Below is a small trained network, with its code and all its weights. Each question gives an input and a class and asks what happens when units are switched off, that is, made to give their printed mean instead of their output.

import numpy as np


def w(rows, s, z=0):
    codes = np.array(rows[::2]) - 128.0
    scale = np.full(codes.shape[1], s)
    scale[-1] = z or s
    return codes * scale


def f(y):
    return np.maximum(y, 0)


def log_softmax(a):
    a = a - a.max(-1, keepdims=True)
    return a - np.log(np.exp(a).sum(-1, keepdims=True))


def net(x, mask):
    res = np.array(x, float).reshape(1, 7) / 4 @ E
    y = f(res @ A[0][:, :-1].T + A[0][:, -1])
    res = res + np.where(mask, y, B[0][:, -1]) @ B[0][:, :-1]
    return log_softmax(res[-1] @ U[:, :-1].T + U[:, -1])


A, B = {}, {}
E = w([
[212,97,124,17,107],'x0',
[127,129,125,126,130],'x1',
[150,255,160,117,66],'x2',
[128,128,131,127,128],'x3',
[232,152,97,179,207],'x4',
[128,128,128,128,127],'x5',
[129,128,129,128,128],'x6',
],0.0083)
A[0] = w([
[81,126,133,143,110,172],'neuron 1',
[32,123,142,162,83,198],'neuron 2',
[140,164,127,234,192,146],'neuron 3',
[135,150,121,179,166,136],'neuron 4',
[86,129,125,141,111,161],'neuron 5',
[89,72,114,167,165,190],'neuron 6',
[127,103,131,52,90,124],'neuron 7',
[163,174,139,101,93,85],'neuron 8',
[84,75,124,160,160,225],'neuron 9',
[186,18,143,52,148,150],'neuron 10',
[101,226,147,184,101,127],'neuron 11',
[98,62,117,163,151,229],'neuron 12',
[114,195,118,143,111,123],'neuron 13',
[129,121,121,106,113,128],'neuron 14',
[184,201,134,62,83,54],'neuron 15',
[237,150,125,170,175,132],'neuron 16',
[145,215,141,126,86,151],'neuron 17',
[134,135,136,150,149,136],'neuron 18',
[127,138,126,136,142,118],'neuron 19',
[129,111,130,76,103,124],'neuron 20',
[143,145,136,169,173,148],'neuron 21',
[54,107,125,89,65,252],'neuron 22',
[246,133,107,115,156,58],'neuron 23',
[152,152,120,92,108,94],'neuron 24',
[174,204,154,102,88,110],'neuron 25',
[53,102,140,160,128,201],'neuron 26',
[113,105,134,62,90,134],'neuron 27',
[113,175,135,167,109,131],'neuron 28',
],0.013,0.0038)
B[0] = w([
[107,104,136,170,152,171],'neuron 1',
[77,78,139,217,185,214],'neuron 2',
[245,192,108,85,70,225],'neuron 3',
[189,156,115,104,100,179],'neuron 4',
[107,116,130,166,154,164],'neuron 5',
[196,82,157,136,75,202],'neuron 6',
[144,155,163,48,89,186],'neuron 7',
[129,121,154,165,60,172],'neuron 8',
[179,62,170,153,113,203],'neuron 9',
[63,84,79,28,237,244],'neuron 10',
[103,194,67,146,228,221],'neuron 11',
[196,61,167,136,110,208],'neuron 12',
[108,175,110,130,179,181],'neuron 13',
[130,136,141,107,118,146],'neuron 14',
[118,94,179,176,17,197],'neuron 15',
[133,53,18,187,118,226],'neuron 16',
[88,229,131,193,116,209],'neuron 17',
[153,137,119,115,117,152],'neuron 18',
[135,138,122,132,119,138],'neuron 19',
[139,148,152,76,102,167],'neuron 20',
[184,148,102,102,106,179],'neuron 21',
[43,148,252,125,144,220],'neuron 22',
[51,32,91,187,134,209],'neuron 23',
[126,121,167,129,83,156],'neuron 24',
[107,137,138,189,39,199],'neuron 25',
[129,70,160,188,133,197],'neuron 26',
[150,163,165,61,96,182],'neuron 27',
[112,161,99,147,181,178],'neuron 28',
],0.034,0.011)
U = w([
[93,20,167,237,64,252],'0',
[101,103,200,1,195,125],'1',
[228,93,133,94,53,184],'2',
[82,33,45,93,204,50],'3',
[46,173,157,190,204,74],'4',
[87,173,209,102,23,36],'5',
[143,221,40,142,110,58],'6',
],0.0049,0.0013)

Each question gives the input, the list of numbers given to net, and the class t.
The units are the neurons (one row each of A and B). Each row of codes is followed by its name. A weight is (code - 128) times the scale printed after its matrix; where a second scale follows, it is the last column's (A, B and U).
mask holds one flag per neuron, in row order. A switched-off neuron (its flag False) gives its mean, the last column of its row in B, instead of its output. The means were averaged over made-up inputs and are rounded, as every weight is.
A unit's drop is (log p(t) with every unit on - log p(t) with that unit switched off) / (log p(t) with every unit on - log p(t) with every unit switched off).
The circuit of an input: a set's keep is (log p(t) with only the set's units on - log p(t) with every unit switched off) / (log p(t) with every unit on - log p(t) with every unit switched off). Starting from the 12 units with the biggest drops (on a tie, the unit counted first), units are removed one at a time, each time the one whose removal leaves the highest keep (on an exact tie, the one counted first), for as long as the keep stays at least 0.8.
circuit, biggest first: the units of the circuit, biggest drop first
k most important neurons: the k neurons with the biggest drops, biggest first
drop of u: that unit's drop, to one decimal
input [0,6,6,-7,2,8,-2], class 6: circuit, biggest first -> neuron 11; neuron 2
input [-6,0,-2,8,2,6,-6], class 2: circuit, biggest first -> neuron 3
input [0,0,-2,-6,6,-5,-3], class 2: circuit, biggest first -> neuron 3; neuron 2
input [1,4,-5,-8,7,0,7], class 3: 2 most important neurons -> neuron 23; neuron 10
input [0,0,8,5,-6,-5,3], class 4: 2 most important neurons -> neuron 11; neuron 2
input [-6,-2,7,4,1,-5,0], class 6: 2 most important neurons -> neuron 3; neuron 22
input [0,1,8,-4,5,-4,0], class 6: 2 most important neurons -> neuron 11; neuron 17
input [-7,2,-5,-1,1,-1,-5], class 2: 2 most important neurons -> neuron 3; neuron 23
input [8,-2,-6,0,1,-2,-1], class 3: drop of neuron 23 -> 0.4
input [4,-1,4,0,-5,2,3], class 5: drop of neuron 27 -> 0.0
input [-6,8,8,-3,0,-5,-2], class 4: drop of neuron 2 -> 0.3
input [-7,-3,6,-5,2,-2,2], class 6: drop of neuron 3 -> 0.1
